B:
0: [ -60  773 -225    0   35  -77 -779 -349 -425  253  -66  235   57   72
  586  173 -291 -284    8 -214 -231  250  385  492  -70 -269  128  -43]
1: [-182 -199  205 -404   82  314   88  110  102 -320  105   72  258 -136
  217  -11   15   58 -298 -264 -277 -201 -350   70  175  246 -277  -19]
2: [  75 -301  109  354   -9  -14  387  -11  114  210 -252  -94 -268   31
 -380  102  121  140  -14   19  514  279  257 -271   24   25  360   94]
3: [  45 -188  189  201 -131  142  319    2 -104  238 -296 -145 -315   41
 -117   69  -55  250 -133   54  412  210  325  -42  127   38  331    2]
4: [-189  348 -143    4   64  256 -312 -198 -117 -184  -64  163  146   53
  436    6 -299  -62   36 -214 -249  236   54  365  122 -150  -61  -69]
5: [-146  103  124 -351   73  191 -152   -2  -75 -180   38   20  326   34
  294  123  -10  -67 -125 -198 -223   37  -98   95  100   14  -87 -141]
6: [   6  274  307 -123   89   37 -300  -97  -65   46  161  -15  174  -44
  110   -9  101 -174 -274  -79  -79 -267  -69   29  -25  131  -23   89]
7: [  73  224  281  -35  107  -93 -303 -181  -74  185  190  -81   82  -51
  -35  -35   85 -239 -244  -58  -21 -321  -68   41  -91   81   68  106]
8: [  10  242  379 -149   82   36 -289 -128  -84   -3  160 -125  236   59
   21  -14   85 -210 -207  -10  -60 -257  -57   27  -45   82   31   14]
9: [  -3   10 -118  146   23  276  156 -110   -4   42 -139  -33  -97  -17
  218  -37 -250  178  -71 -110   71  197   -1  118  264  -34   57  -86]
10: [ 119  -95  118   54   52 -206  446   93  167   35   23 -157   60 -133
 -303  106  410  -35   54  -82  219 -212 -309 -397  -77   29   62   21]
11: [   6 -279  152   31 -100 -235  382  140   63   90 -217   11 -131  -30
 -426  305  350   -6  151  -64  369  155  119 -307 -188   -9  320   24]
12: [-115 -134  -38  -44  -92  -13  237  200  112   33 -194  210  -51 -121
 -104  379  260   83  226 -177  211  434   25 -264  -31 -113  287 -104]
13: [ -25  132  159  -92  137   39  -61  -61  -28   -5  105  -92  200  -56
  111    5  117  -90 -205 -158  -83 -176 -143  -25   39   40  -68   35]
14: [ -11  186  240  -37  135   16 -147 -170 -103  -13  117 -184  187   28
   58  -89   28 -157 -217  -87  -92 -279  -77   96  -10   27  -54   63]
15: [  59  145  158  -18   82   36   12 -106  -18  -62   32  -95  140   30
   66  -47   27  -84 -167  -66   -6 -222  -94   10   35  116  -84   45]
16: [ -57 -110  -44  196   63   53  123 -116   -6  123 -114  -33 -146  -58
  -38   11  -73   58  -52 -159  117  152   75   67   65  -81  150   48]
17: [  85  -40  105   75    1  -31  239    3   58   91  -63  -78  -45  -52
 -129   75  139   24  -33  -45  211  -37  -64 -173   18   49  127    4]
18: [-124  154   11  -72   67  121  -59  -79  -83 -136   -2   64  103  -82
  275  -29  -76  -29 -147 -236 -203 -116 -100  219   64   26 -166   55]
19: [  81   43   76  366  106   48  198 -126  121   77  -15 -122  -92  -66
 -142 -125   62   34  -96  -34  217  -86  -76 -128   66   34   68  157]
20: [   1 -334  252  216   53  -36  293  -66   51  171  -87 -279 -127   34
 -440   23  139   33  -43    3  346   79   94 -183  -23  -64  335   40]
21: [  92  -83    3  495  142  272  187 -274  109  105 -131 -246 -137  146
 -105 -197 -262  137 -101   58  321  233  141  -17  261  -29  195   30]
22: [ 124  262   14  440  204  122  105 -314  110  -18  180 -250  -15 -113
   20 -423 -138  -36 -152  -41  -27 -451 -392  103  146   14 -170  169]
23: [-200   38  248 -453  145  283 -107   71   -4 -288  181   -6  423  -90
  344   13   80  -32 -323 -266 -361 -218 -324   66  154  147 -288  -51]
24: [ -73  252   55  -73  127  235 -247 -162   -8 -179   64   55  239   51
  295  -53 -157  -98 -140 -142 -189  -17  -85  177  129   50 -131  -18]
25: [ -81  154  303 -245   73   73 -188  -39 -111  -66  124  -42  215  -50
  157    1   90 -123 -285 -148 -175 -288 -106   98   -7  122 -105   56]
26: [  19 -266   92  315   55   42  309  -92    4  236 -191 -217 -219   29
 -243   11    8  143 -108  -35  368  209  223 -110   88  -56  297   64]
27: [  24 -169  128  339   62   51  300  -82   55  152 -140 -211 -152   18
 -255  -23   67  110  -66  -10  343  133  124 -159   70  -48  247   82]
28: [ -69  370  144   -7    0  124 -400 -180 -167   29  -22   67   82   90
  204   57 -130 -135  -46  -47  -46  112  183  211   -1  -68  140  -25]
29: [  45   82   31  194   32   46  176 -109   24  -27  -66  -74  -49  -27
  -17  -73  -23   16  -29  -65   97  -96  -77   17   51   18    6   62]
30: [  17   80   43  389   87  194   78 -202   80   43  -19  -88 -139  -50
  -31 -206 -146   66  -93  -33  133  -22  -51   69  140  -10   72  122]
31: [ 20  45  65  20  24  67 130 -24  32   2 -40 -52  49 -21  12  59  53  14
 -16 -79  89  22 -88 -78  68  -2  71 -51]
32: [  22 -117  194  177  -31   91  239   13  -39  237 -179 -178 -149   19
 -146  107  101  162  -90   15  366  226  214 -185   95  -45  334  -18]
33: [ -74 -234   16 -217 -265    4  448  333  -49  106 -369  144 -152  -80
  -35  502  242  245  199 -120  313  477  162 -256   19  -72  358 -232]
34: [-154 -287   23  -94 -180 -103  365  229  -30   14 -360  153 -129  -25
 -198  445  256  108  238 -165  278  460  244 -186 -115 -115  337  -92]
35: [  18  -16   34    9  -35   42  225   78   34   97 -111   13  -44  -94
    9  167  137  100   -1 -104  176  128  -38 -171   71   -5  148  -58]
36: [  71  -95   69  425   67   28  271 -184   37  127 -111 -191 -230  -15
 -211 -162  -62   74 -108  -18  272  -65   61    3   59   12  128  168]
37: [ -80  216  201 -186   35   40 -163  -47 -152  -50   27  -31  191    4
  181   73   65 -108 -150 -135 -121 -120   -7  100  -15   14  -29   -8]
38: [ -27  389  291 -463   36  -96 -503  -85 -311   99  121  -34  341   81
  275  221  104 -296 -201 -119 -207 -158   82  133 -112   -4   48 -117]
39: [ -30  416   96  -92   51    3 -506 -193 -189  137   64  109  109   14
  259   93  -72 -219 -128 -126 -120    6  129  211  -47  -37   92    7]
40: [  81  264  143   67  149   39 -147 -182    0   46  123 -125  165   18
   73  -74   20 -139 -164  -50   -5 -182 -110  -15   47   35  -14   36]
41: [-174  294  113 -260   51  163 -332  -55 -183  -96   28  108  232  -18
  404   94  -50  -91 -182 -223 -263    4   22  229   53   -3  -89  -30]
42: [  96 -126  105  313   62  -27  300 -133  104   63  -64 -191 -126    2
 -295  -96   36   11  -24    1  269  -89  -47 -108   13   22  136   97]
43: [ 114 -394  303  114 -106 -110  470  158   -7  421 -269 -231 -256   23
 -456  307  343  188  -63   78  641  295  328 -464  -14    6  552  -41]
44: [ -28 -217  150   83   47  -20  138    2  111  133  -60  -65  -26   -4
 -299  169  184  -15   39  -65  266  235   52 -239  -25  -69  322  -25]
45: [  26   41  279 -123  139  118   23  -50   66 -100  136 -182  271   24
    4  -45  116  -79 -212  -57  -26 -230 -222 -117   82  125  -74  -17]
46: [  73 -157   25  341   78  -31  318  -81  187   71 -104 -100 -109   -2
 -319   13  109   25   66  -31  329  120   -9 -231   14  -22  202   74]
47: [   5   25   44   93   21   74  140   15   73   30  -98   31    0  -36
   -5  113  104   51  -19  -92  169  150   12 -155   67   17  114    5]
48: [ -39  433 -316  189   85   61   17  -90  109 -157   48  241   53 -255
  344  -58  -28  -35  116 -285 -208  -94 -386  106   75  -78 -235   74]
49: [ -80  -33  337 -351  106  218  -63  -41    0 -285  166  -72  298  -14
  156 -118  -28  -88 -356 -147 -268 -423 -285  149   92  275 -285   27]
50: [  20  132  201   55  144  176 -126 -201   50 -110  111 -104  160   60
   47 -165 -101 -107 -204  -38  -50 -199 -122   83   93  119  -79   63]
51: [  73 -135   52  262   35  -91  252  -67  144  107  -66  -21 -170  -89
 -295    9  113   -9   10  -66  260  -29  -51 -148  -45   39  162  127]
52: [  26  222  442 -114  169  -22 -227 -138  -67   28  261 -263  292    6
  -47  -95  198 -236 -300  -30  -80 -444 -175  -46  -58   83  -35   83]
53: [ -44  -73  332 -184  152  252   63  -47  109 -275  172 -166  295    6
   35 -165   20  -41 -298  -88 -143 -352 -329   -2  140  229 -223   24]
54: [  59   96  410 -187  200 -197 -158 -136 -109  142  297 -304  241  -76
 -103  -79  262 -279 -384 -115 -113 -609 -229  -33 -130  110  -71  130]
55: [  51  -77  -32  203   88   26  277  -79   54   60 -123 -119  -42    4
  -57   13   23   66  -53 -100  193   83   15 -102   95  -10   74   30]
56: [ -75  170  141 -234   47   31  -61   33 -128  -22   12    0  197  -62
  243  129  137  -48 -191 -198 -118 -104  -47   18   22   43  -75   -9]
57: [-279  242    6 -479  -54  213 -350   10 -261 -234  -93  269  253   26
  553  234 -171  -68  -62 -298 -382  185   94  392   52  -36 -109 -160]
58: [-156  417  -33  -78   77  258 -610 -263 -143  -63   21  208  174   96
  431   38 -334 -172  -45 -162 -252  254  143  392   89 -105   42  -82]
59: [  36  182  -70   73  -15   22  289   49   96  -69  -17    6   38 -167
   72   49  145   49  133 -126   35  -85 -333 -135   60  -55  -31  -57]
60: [-111   84 -148   -6   -7   18  119   89  147  -63   -2  249    5 -266
   81  168  154    8  182 -264  -55  114 -302  -85    1  -98   30  -32]
61: [-119 -185  304 -155  119  308  120  -44  114 -340  137  -87  177  -69
   45 -236  -73   21 -335 -148 -204 -398 -345  139  150  273 -289  102]
62: [-126   20  228 -142  133  354 -162 -163   34 -305  135  -28  220   26
  199 -219 -232  -57 -294 -132 -266 -247 -211  280  168  188 -236   42]
63: [ -93  167  230 -171   64  111 -105   -8  -93  -53   49  -64  219  -14
  167   65  108  -55 -176 -130  -92  -83  -53    9   42   17  -22  -18]
64: [  66  -50   77   53  -18   34  238   19  -14  146 -146 -101  -56    4
  -37  136   87   98  -56  -42  251  132   79 -160   87    7  188  -60]
65: [ -36  726  -97  114  100   46 -837 -468 -345  197    0   83  117  209
  441   35 -392 -320    9  -83 -170  264  382  479  -19 -279  196  -69]
66: [-143   90 -260   51  -17  215    8 -102  -31  -93 -159  185  -61  -56
  302   59 -282   77  121 -233 -108  301  -17  276  152 -141   23 -109]
67: [  53 -129   39  258   10  148  193 -115   15  171 -172  -74 -228    4
  -60  -31 -138  149 -134  -29  274  157  159   10  151   44  197   47]
68: [ 105  -11  119   71  -31  -11  246   30   43  119  -89  -60  -74  -57
  -98   95  144   59  -50  -26  245  -20  -31 -190   34   72  143    0]
69: [  79 -278  136  126   -6 -165  363   46   97  209 -112 -107 -154  -69
 -388  163  264   26   12  -49  367   55   20 -297  -74   11  290   37]
70: [-113  330  -54 -143   29  125 -402 -153 -152  -32  -20  221  113    1
  395  100 -197 -128  -74 -211 -218  120   86  310   40  -33  -19  -39]
71: [ -12  -40   23   19  -82    7  312  122   85  -42 -164   68  -29  -67
  -85  206  185   78  148  -91  195  163  -58 -203    4  -20  146  -63]

[  -6  -97  204 -119 -143  -60   69  -72   67  104  -22   29  -58 -189
  -58   49   51  -28 -121  168 -122   55  -53   31  129  -72  118  -29
   -2  -51   88   80   30]	48
[-363  156 -544  158   61  289  -86  237 -355 -301  -26 -183  207  414
  296  -56  -39  -23  170 -298  499  237  -27  -89 -369  -25 -334  332
   65  107 -347 -213 -171]	44
[-129 -250  182  -75 -125  -16    3   28   90   63 -110   45    4 -232
  -44   13  135  -16 -122  158 -121  158  -77    6   89  -28  137  -34
  -65  -90   -4   45    7]	71
[  11  224  -46   18  -41   16  162  -30  -77  -18  222 -167  -30  110
  -82    1 -309  149  -80   21  104  -37  -56  155   78  -27    2 -167
   18  100  161  222  131]	47
[-300  267 -521  167   62  271 -161  206 -279 -398  -42 -224  196  389
  262   -3 -156   -5  104 -350  477  225    4 -100 -294  -22 -329  275
   82  103 -381 -295 -127]	40
[ 47 -14  24  18 -72  10  -1  64  32  50  12 -45 -63 -35  -7  60  40 -15
 -40  -5  10  77  -7  40  85  -6  91 -72 -41  -9 -29   6 105]	15
[ 175   57  -61  -71  -85    7  -15   37   -2  146  -31   75 -116   73
   70  122  182 -118  -39 -115  -11   36  177  -23   15  -33   13   45
  -15   24  -41 -139  137]	57
[  14 -123   94   -3 -100  -26   77   61  -13  174   60   24  -74 -104
   24   15  164  -61   55  112  -15   81  -82   34   79  -34  119   21
  -53  -44   42   70    5]	16
[ 15 -49  41 -23 -72 -32  32  44  -9  96  45 -18 -54 -53  -6  -2  93 -25
 -22  25  35  50 -37  16  77 -12  57   1 -27 -21 -11   9  38]	67
[ 120   62 -167  151   18   40   74  213  -67  140  200 -111 -102  175
   14   30   12   35  128  -90  161   33   12  105   29   62   58 -125
  -85   67    1   85  178]	11
[-238   32 -320   97    3  185  -59  221 -186 -168  -30  -86  114  240
  157  -17   16    0   47 -185  267  199   20  -50 -214    8 -168  173
  -18   63 -217 -149  -58]	8
[ 177   87  -38  104 -107   35    6  201   29   81   97  -57 -163   76
  -29   77   88   27   29 -163   17   69  100   45   51   81   63    3
  -87   25 -121  -84  141]	3
[ 238 -264  435 -114 -148 -211  151  -31  278  432   92  112 -223 -388
 -239   76  148   26 -106  315 -356   -6  -30  140  369   12  377 -322
 -144 -115  282  265  238]	29
[ 104  319  -89  -71  -76   26  127  -86  -74   26  146  -74  -66  157
  -18   85 -230   67  -79  -69   52  -35  101   88   26  -67  -75  -34
   67  107  118   66  127]	23
[ 101  -32  130   29 -106  -22   42   35   77  122   48  -68 -115 -130
  -43   76   43   -9   13   80  -43   71  -73   81  157  -13  167 -104
  -36  -43    7   91  108]	55
[  43   -8  114 -106 -160  -11  167  -83  -79  141   59   27  -86  -30
   -4    1   88  -32 -122   86  -40  -22  -31   89   49  -76   88   -6
    0   36  140  160   62]	1
[-130  -47 -127   28  -41   62   32  116 -157    9   40  -40   30   92
  103  -58  120  -42   46  -43  185   98  -63  -14  -81  -20  -53  132
  -16   21  -86  -25  -58]	7
[ -42   47  -83   69  -44   50  -21  142   -1   -4   45 -130  -23   22
  -20    1  -16   79   58 -104  114  136  -13   15   15   52  -28   38
  -23  -14 -175  -54   31]	12
[ 234   71  -68 -116  -94  -13    9    0  -23  212  -44   50 -165  107
   57  109  252 -137  -29 -150   20  -17  198  -25   -5  -26  -13   92
   36   36  -89 -134  154]	70
[-292 -250 -163 -166  256 -158  267  -39 -173  274  273   61  193   99
  -26 -141 -201   31  -11  432  192  -81 -150   82   34 -118  -38 -317
  -19   74  571  433   67]	50
[-170   74 -264  129  -20  173  -64  190 -165 -171   -7 -120   78  191
  153   -9    6   -5   55 -190  259  180  -23  -23 -147    4 -112  133
  -17   50 -224 -129  -39]	33
[ 178   89 -114   87  -59   59   34  155  -13  166   87  -75 -146  116
   20   78  105    7  108 -154   76   70   90   73   20   53   48  -32
  -54   35 -103   -8  176]	65
[ -34   80  -52 -106   30  -73  145  -96 -103  106  185   -9   32   55
  -11  -42 -159   29  -80  111  103  -61  -41   70   88  -87  -22 -135
   17   62  263  171   76]	51
[-146 -245  147  -64 -127    8   41   35   28   74  -82   50   11 -182
  -10   -5  151  -25  -99  157  -86  149  -90   20   46  -40  124   -9
  -67  -65   21   80   -9]	53
[-106  144 -218  100  -22  107  -88  175 -100 -172   35  -94   50  153
  103   20  -60    7   38 -189  205  153   26  -60  -77    8 -129  150
  -11   33 -195 -211  -50]	25
[ 141 -196  263  -52 -121 -108  104   27  181  319   52   24 -164 -259
 -158   48  141   37  -29  181 -197   54  -37  112  235   26  257 -200
 -101  -87  108  190  175]	31
[-100  -71  -98   73  -54  103   14  141  -79   19   -8  -67    5   48
   85   21   93  -26   71  -17  117  158  -59   30  -57  -10   24   40
  -36    3 -101   22   14]	5
[ -22  -60   56  -56 -129   35  150    8  -54  163   52   63  -47  -32
   26   39   76  -14  -23  112  -68   82   -8   82   11  -66   83   -7
  -50   15  143  149   46]	20
[ -25  -62   67  -42 -155   40  119   27  -68   67   15   19  -63    3
   24   48   94  -49  -79   89  -34   57  -27   55  -15  -62   75   46
  -17   30   71   96   25]	41
[-194 -315  185   -9 -121    5 -111  120  160    9 -179   34   37 -328
  -24   22  186  -16  -30  126 -122  284 -105  -59   96    7  135   43
  -95 -170 -168  -91  -72]	59
[ 119 -112  -43 -232  -64  -53  -21  -14   39  289 -158  147 -103   12
   33   92  347 -152  -54  -66  -52   43  236  -93  -30  -31  -46  125
   33  -24  -93 -171  115]	58
[  59 -175 -104   40   18  -34   34  270   28  278   82    8 -107   64
  -30   35  222  -17  163   -6   58   97   79   -7   -3   88   30   10
  -91  -20  -67  -28  104]	30
[   7 -113   51  -28  -71  -26   42   55   -4  129   30   40  -44  -66
    8    2  135  -41  -48   53   -9   62  -22   28   78  -19  100  -50
  -71  -19   48   39   67]	49
[ -91 -211  197  -67 -144  -13   33  -21   38   86  -74   54   -9 -234
    8    4  159  -57  -93  167  -99  131 -117   25  103  -66  162  -20
  -56  -82   38   79  -11]	38
[-170 -122 -166 -167  179 -118  174  -25 -105  255  191  107  126   90
   16  -26 -141  -15   31  291  109  -16   -8   16   19 -117  -77 -166
   -3   48  423  213   53]	22
[-171 -205  111  -66  -98  -11   47   58   32   55  -39   31   23 -146
  -35    9   66    1  -59  176  -66  149  -75   -5   31  -36   60   34
  -40  -59   30   51  -47]	32
[  13  -62 -154 -137   60  -55   86   46  -39  248   54   74  -24  133
   26   88   53  -79   47   94   56   14  130  -23  -37  -61  -70  -12
   25   41  145   20  104]	27
[-178  145 -310  145   14  173 -125  209 -127 -227   -3 -120  107  195
  158   27  -85   10   80 -224  262  217   17  -60 -132    4 -158  142
  -16   39 -245 -223  -53]	4
